Read these off the array that follows. Indices start at 0.
1) The top-right entry?
2) The entry in row 0 and column 2?
3) The entry in row 0 and column 1?
4) The bottom entry of the column that holds the smallest entry?
5) The entry in the top-left corner?
[[113  98 155 137]
 [130 135 107 108]
 [148 133 110 107]
 [147 126 153 143]
 [124 139 118 104]
 [131 112 148 136]
 [126 131 138 138]
 [139 154 127 131]
 [118 120 136 125]
 [144 134 119 120]
 [123 144 110 108]
 [113 122 132 127]]
1) 137
2) 155
3) 98
4) 122
5) 113

[[147 112 105 154 155 101 150 126 136 104 136 142]
 [110 148 123 141 140 137 142 149 124 112 148 113]
 [108 150 136 141 133 141 141 149 125 111 149 109]
 [144 102 140 141 139 122 142 103 150 139 106 155]
 [107 138 153 104 106 154 135 124 143 141 136 137]
 [147 113 106 154 151 103 150 124 138 105 135 142]
 [143 120 105 155 154 103 150 130 137 106 139 142]
 [124 105 144 126 125 140 143 106 147 142 113 150]
 [112 147 134 140 134 137 138 146 129 114 145 115]
 [116 114 144 119 119 143 143 111 143 139 124 146]
 [109 146 149 111 119 147 124 149 137 109 148 111]]
The entry in the bottom-left corner is 109
The second-last entry, reading row by row -> 148
Read off the entry directly above 151.
A: 106
Read off the bottom entry of the column that holds the smallest entry.
A: 147
The 1st entry, reading row by row -> 147
The entry in the top-right corner is 142
Read off the 3rd entry on the diagonal from the top-right corner.
A: 111
The second entry on the main diagonal: 148
Read off the 2nd entry, reading row by row.
A: 112
The entry in the bottom-right corner: 111
The smallest entry: 101
Read off the largest entry in the first row.
A: 155
The third-last entry, reading row by row is 109
Read off the 3rd entry in reading order.
A: 105
Read off the smallest entry in the last column.
A: 109
Read off the largest entry in the last column.
A: 155
The 4th entry in reading order: 154
Read off the 2nd entry on the diagonal from the top-right corner.
A: 148
